Below are the code and all the weights of a small trained network. Each question names an input and a target symbol and asks about switching units off, where a switched-off unit gives its printed mean instead of its output.

import numpy as np


def w(rows, s, z=0):
    codes = np.array(rows[::2]) - 128.0
    scale = np.full(codes.shape[1], s)
    scale[-1] = z or s
    return codes * scale


def softmax(a):
    e = np.exp(a - a.max(-1, keepdims=True))
    return e / e.sum(-1, keepdims=True)


def log_softmax(a):
    a = a - a.max(-1, keepdims=True)
    return a - np.log(np.exp(a).sum(-1, keepdims=True))


def net(x, mask):
    ids = ['βεζθξπτφψ'.index(c) for c in x.split()]
    T = len(ids)
    res = E[ids] + P[:T]
    u = 0
    for l in range(3):
        r = res
        for j in range(3):
            rows = slice(2 * j, 2 * j + 2)
            q, k, v = (r @ M[l][rows].T for M in (Q, K, V))
            z = softmax(np.where(np.tri(T) > 0, q @ k.T / 2**0.5, -1e9)) @ v
            o = O[l][rows]
            res = res + np.where(mask[u + j], z, o[:, -1]) @ o[:, :-1]
        u += 3
    return log_softmax(res[-1] @ U[:, :-1].T + U[:, -1])


Q, K, V, O = {}, {}, {}, {}
E = w([
[85,73,94,8],'β',
[13,166,161,237],'ε',
[200,167,135,232],'ζ',
[82,46,51,227],'θ',
[191,183,139,17],'ξ',
[91,108,77,87],'π',
[127,101,27,37],'τ',
[34,174,157,28],'φ',
[27,62,140,65],'ψ',
],0.012)
P = w([
[27,147,2,135],'0',
[126,126,197,94],'1',
[129,148,192,102],'2',
[131,152,193,110],'3',
[133,154,185,109],'4',
[127,157,188,111],'5',
[131,129,204,119],'6',
],0.0083)
Q[0] = w([
[253,134,199,242],'L0H0',
[3,138,237,48],'L0H0',
[229,207,157,133],'L0H1',
[31,50,45,149],'L0H1',
[129,148,53,155],'L0H2',
[46,191,73,84],'L0H2',
],0.0074)
K[0] = w([
[203,78,152,240],'L0H0',
[101,227,91,63],'L0H0',
[172,226,142,28],'L0H1',
[92,23,124,211],'L0H1',
[25,112,172,71],'L0H2',
[2,192,97,191],'L0H2',
],0.0079)
V[0] = w([
[178,133,207,66],'L0H0',
[143,218,76,127],'L0H0',
[145,186,149,59],'L0H1',
[156,146,146,105],'L0H1',
[116,255,176,160],'L0H2',
[67,144,199,124],'L0H2',
],0.0088)
O[0] = w([
[140,24,238,121,91],'L0H0',
[224,254,125,11,212],'L0H0',
[202,65,179,130,234],'L0H1',
[167,93,138,110,80],'L0H1',
[100,178,255,129,138],'L0H2',
[25,56,245,147,249],'L0H2',
],0.0057,0.002)
Q[1] = w([
[90,145,123,29],'L1H0',
[88,96,118,97],'L1H0',
[254,175,176,227],'L1H1',
[78,150,119,200],'L1H1',
[124,135,194,90],'L1H2',
[183,102,138,125],'L1H2',
],0.0077)
K[1] = w([
[132,255,122,123],'L1H0',
[95,196,119,171],'L1H0',
[244,33,250,173],'L1H1',
[11,66,190,218],'L1H1',
[177,143,149,118],'L1H2',
[129,104,156,104],'L1H2',
],0.008)
V[1] = w([
[117,152,73,146],'L1H0',
[107,232,113,153],'L1H0',
[151,188,254,103],'L1H1',
[26,70,166,154],'L1H1',
[40,215,147,157],'L1H2',
[159,93,140,120],'L1H2',
],0.0087)
O[1] = w([
[132,163,152,171,197],'L1H0',
[155,131,173,137,227],'L1H0',
[187,138,149,105,2],'L1H1',
[70,252,144,106,87],'L1H1',
[177,124,143,127,194],'L1H2',
[76,140,130,131,93],'L1H2',
],0.011,0.0083)
Q[2] = w([
[123,77,124,193],'L2H0',
[63,23,102,43],'L2H0',
[65,100,211,92],'L2H1',
[43,150,65,117],'L2H1',
[206,57,158,41],'L2H2',
[196,254,125,138],'L2H2',
],0.0061)
K[2] = w([
[127,13,189,2],'L2H0',
[82,113,8,60],'L2H0',
[107,59,101,18],'L2H1',
[40,140,152,69],'L2H1',
[252,85,133,116],'L2H2',
[112,138,235,148],'L2H2',
],0.0071)
V[2] = w([
[127,68,220,108],'L2H0',
[106,168,27,254],'L2H0',
[175,47,87,137],'L2H1',
[143,135,245,161],'L2H1',
[125,179,219,190],'L2H2',
[72,116,125,248],'L2H2',
],0.0061)
O[2] = w([
[230,219,3,188,82],'L2H0',
[58,46,172,145,254],'L2H0',
[222,63,220,152,166],'L2H1',
[156,152,58,181,148],'L2H1',
[116,224,179,184,129],'L2H2',
[49,91,105,218,212],'L2H2',
],0.0057,0.0034)
U = w([
[66,113,120,72,98],'β',
[87,211,199,196,21],'ε',
[189,141,123,247,218],'ζ',
[81,171,3,244,209],'θ',
[154,109,157,40,92],'ξ',
[98,118,128,171,173],'π',
[121,59,123,144,3],'τ',
[97,221,73,7,246],'φ',
[24,184,96,92,26],'ψ',
],0.0059,0.0038)

Each question gives the input, a string of symbols that net reads in full, and the target symbol t.
The units are the heads (2 rows each of Q, K, V and O). Each row of codes is followed by its name. A weight is (code - 128) times the scale printed after its matrix; where a second scale follows, it is the last column's (O and U).
mask holds one flag per head, layer by layer. A switched-off head (its flag False) gives its mean, the last column of its rows in O, instead of its output. The means were averaged over made-up inputs and are rounded, as every weight is.
A unit's drop is (log p(t) with every unit on - log p(t) with that unit switched off) / (log p(t) with every unit on - log p(t) with every unit switched off).
The circuit of an input: a set's keep is (log p(t) with only the set's units on - log p(t) with every unit switched off) / (log p(t) with every unit on - log p(t) with every unit switched off). Starting from all 9 units, units are removed one at a time, each time the one whose removal leaves the highest keep (on an exact tie, the one counted first), for as long as the keep stays at least 0.8.
units of the circuit, in order: the units of the circuit, biggest drop first
unit that matters most: the unit with the biggest drop
which heads matter: for each layer, one digit per head in row order, 1 if its drop is at least 0.15 and else 0, layers parted by /
drop of u: that unit's drop, to one decimal
input ζ φ φ ζ β τ, target ζ: unit that matters most => L0H0
input ε ψ ζ φ, target ε: units of the circuit, in order => L1H1; L2H2; L0H2
input φ τ ζ ε ξ, target ξ: units of the circuit, in order => L1H1; L0H1; L2H2
input ζ θ ξ ζ φ π π, target ζ: units of the circuit, in order => L0H0; L1H1; L2H0; L2H1
input τ φ ζ τ ζ π, target τ: units of the circuit, in order => L1H1; L0H2; L0H0; L2H2
input τ ψ β ζ φ β, target τ: units of the circuit, in order => L1H1; L0H2; L0H0; L2H2
input φ ζ φ ζ β, target φ: units of the circuit, in order => L1H1; L0H2; L2H0
input ξ φ ε φ β, target ξ: which heads matter => 100 / 010 / 001
input ξ τ φ θ ξ ζ τ, target ξ: units of the circuit, in order => L1H1; L2H2; L0H0
input ψ θ ξ φ, target ψ: which heads matter => 000 / 010 / 010
input θ θ β π, target θ: which heads matter => 100 / 110 / 001
input ξ ζ θ π, target ξ: units of the circuit, in order => L1H1; L0H0; L2H2
input τ φ ξ φ, target τ: which heads matter => 101 / 010 / 000
input ζ φ θ ε ζ φ, target ζ: unit that matters most => L0H0
input ε β φ ξ, target ξ: which heads matter => 010 / 010 / 001
input ξ θ φ, target ξ: which heads matter => 100 / 010 / 001
input ε β ψ θ, target θ: drop of L2H1 => 0.3
input β ψ ζ τ π, target β: drop of L2H1 => 0.2
input ε β ψ τ, target ε: drop of L1H1 => 0.8
input ξ ξ θ, target θ: unit that matters most => L0H1
